Here is a tiny trained network, its code and every weight. The questions are about switching its units off for an input and a class, where a switched-off unit gives its printed mean instead of its output.

import numpy as np


def w(rows, s, z=0):
    codes = np.array(rows[::2]) - 128.0
    scale = np.full(codes.shape[1], s)
    scale[-1] = z or s
    return codes * scale


def norm(h):
    return h / np.sqrt((h * h).mean(-1, keepdims=True) + 1e-5)


def f(y):
    return y / 2 * (1 + np.tanh(0.7978845608 * (y + 0.044715 * y**3)))


def log_softmax(a):
    a = a - a.max(-1, keepdims=True)
    return a - np.log(np.exp(a).sum(-1, keepdims=True))


def net(x, mask):
    res = np.array(x, float).reshape(1, 8) / 4 @ E
    u = 0
    for l in range(2):
        y = f(norm(res) @ A[l][:, :-1].T + A[l][:, -1])
        res = res + np.where(mask[u : u + 5], y, B[l][:, -1]) @ B[l][:, :-1]
        u += 5
    return log_softmax(norm(res)[-1] @ U[:, :-1].T + U[:, -1])


A, B = {}, {}
E = w([
[50,2,128,38,157,58],'x0',
[128,126,133,126,122,137],'x1',
[167,65,136,232,11,28],'x2',
[135,125,129,134,139,126],'x3',
[134,124,129,128,132,132],'x4',
[128,123,157,140,138,134],'x5',
[125,130,139,135,139,122],'x6',
[181,190,202,1,92,57],'x7',
],0.0068)
A[0] = w([
[127,56,170,110,88,67,43],'0.n1',
[226,152,199,31,105,71,254],'0.n2',
[134,253,148,69,170,157,82],'0.n3',
[189,133,138,166,74,61,112],'0.n4',
[1,71,126,53,193,101,186],'0.n5',
],0.0095,0.006)
B[0] = w([
[201,45,11,57,83,50,154],'0.n1',
[72,228,145,76,82,22,246],'0.n2',
[112,135,17,195,238,59,181],'0.n3',
[181,191,253,134,2,188,170],'0.n4',
[132,101,239,94,102,191,214],'0.n5',
],0.0084,0.012)
A[1] = w([
[118,59,127,215,8,59,255],'1.n1',
[111,26,86,134,93,58,129],'1.n2',
[181,185,193,158,75,180,253],'1.n3',
[59,131,137,1,139,124,67],'1.n4',
[146,134,12,162,196,194,12],'1.n5',
],0.0095,0.003)
B[1] = w([
[251,74,93,199,141,146,254],'1.n1',
[222,42,125,2,206,135,158],'1.n2',
[89,145,49,164,154,181,222],'1.n3',
[103,71,135,137,121,115,212],'1.n4',
[40,160,149,154,121,191,173],'1.n5',
],0.0094,0.0073)
U = w([
[56,161,97,175,170,191,251],'0',
[74,40,175,93,156,198,145],'1',
[188,110,64,221,109,172,142],'2',
[210,7,115,126,138,143,60],'3',
[85,212,86,125,167,74,208],'4',
[55,115,175,39,141,74,102],'5',
[173,210,137,160,34,111,30],'6',
[198,92,134,63,56,62,56],'7',
],0.02,0.0019)

Each question gives the input, the list of numbers given to net, and the class t.
The units are the neurons (one row each of A and B). Each row of codes is followed by its name. A weight is (code - 128) times the scale printed after its matrix; where a second scale follows, it is the last column's (A, B and U).
mask holds one flag per neuron, layer by layer. A switched-off neuron (its flag False) gives its mean, the last column of its row in B, instead of its output. The means were averaged over made-up inputs and are rounded, as every weight is.
A unit's drop is (log p(t) with every unit on - log p(t) with that unit switched off) / (log p(t) with every unit on - log p(t) with every unit switched off).
The circuit of an input: a set's keep is (log p(t) with only the set's units on - log p(t) with every unit switched off) / (log p(t) with every unit on - log p(t) with every unit switched off). Starting from all 10 units, units are removed one at a time, each time the one whose removal leaves the highest keep (on an exact tie, the one counted first), for as long as the keep stays at least 0.8.
units of the circuit, in order: the units of the circuit, biggest drop first
k most important neurons: the k neurons with the biggest drops, biggest first
k most important neurons of layer l: the k neurons of layer l with the biggest drops, biggest first
drop when u is switched off: that unit's drop, to one decimal
input [7,-1,-2,7,-8,-7,-3,-2], class 1: 2 most important neurons => 0.n5; 0.n2
input [-1,5,8,5,8,1,6,0], class 2: units of the circuit, in order => 1.n3; 0.n2
input [8,6,6,2,5,0,-4,-1], class 3: 3 most important neurons => 1.n1; 0.n2; 1.n2
input [-1,5,-8,-7,-1,-5,0,8], class 4: units of the circuit, in order => 0.n3
input [-7,-3,-2,2,8,3,-3,-7], class 0: 2 most important neurons => 1.n5; 1.n1
input [6,-8,4,-6,5,0,-7,-2], class 3: 2 most important neurons => 0.n2; 1.n1
input [-7,-3,8,5,6,-3,6,-1], class 2: 3 most important neurons => 0.n2; 1.n3; 1.n1
input [0,4,-6,-1,3,-8,-3,5], class 4: 2 most important neurons => 0.n3; 1.n2
input [4,2,8,-5,4,-8,3,-4], class 3: 2 most important neurons => 1.n2; 0.n2
input [1,5,-1,6,-8,0,0,-4], class 1: 2 most important neurons of layer 1 => 1.n1; 1.n5
input [1,-3,-5,2,-2,2,4,-3], class 1: 3 most important neurons of layer 0 => 0.n5; 0.n2; 0.n4
input [-1,7,-2,8,-1,0,3,7], class 4: 2 most important neurons => 0.n3; 0.n5
input [7,3,-2,0,-3,6,-1,-1], class 1: 2 most important neurons of layer 0 => 0.n5; 0.n2
input [3,6,8,-3,-6,1,-4,-7], class 3: units of the circuit, in order => 1.n2
input [-5,-3,-2,6,8,-7,-2,-1], class 0: 2 most important neurons => 0.n2; 1.n5
input [4,-5,7,-2,-7,-5,0,0], class 3: 2 most important neurons of layer 1 => 1.n1; 1.n2
input [3,4,4,-1,8,-2,-2,-1], class 3: 2 most important neurons of layer 0 => 0.n2; 0.n1
input [6,1,-8,4,0,-6,6,0], class 1: 2 most important neurons of layer 0 => 0.n5; 0.n2
input [1,5,5,-2,7,2,0,-7], class 3: drop when 1.n1 is switched off => -0.1
input [1,5,-6,-1,-1,-8,6,-5], class 1: units of the circuit, in order => 0.n5
input [5,3,8,8,-2,-1,-1,-2], class 3: drop when 1.n2 is switched off => 0.2
input [-2,-1,-6,-4,-8,-5,-4,6], class 4: drop when 0.n3 is switched off => 0.7
input [-8,0,6,-1,5,-8,2,-2], class 2: drop when 0.n2 is switched off => 0.4
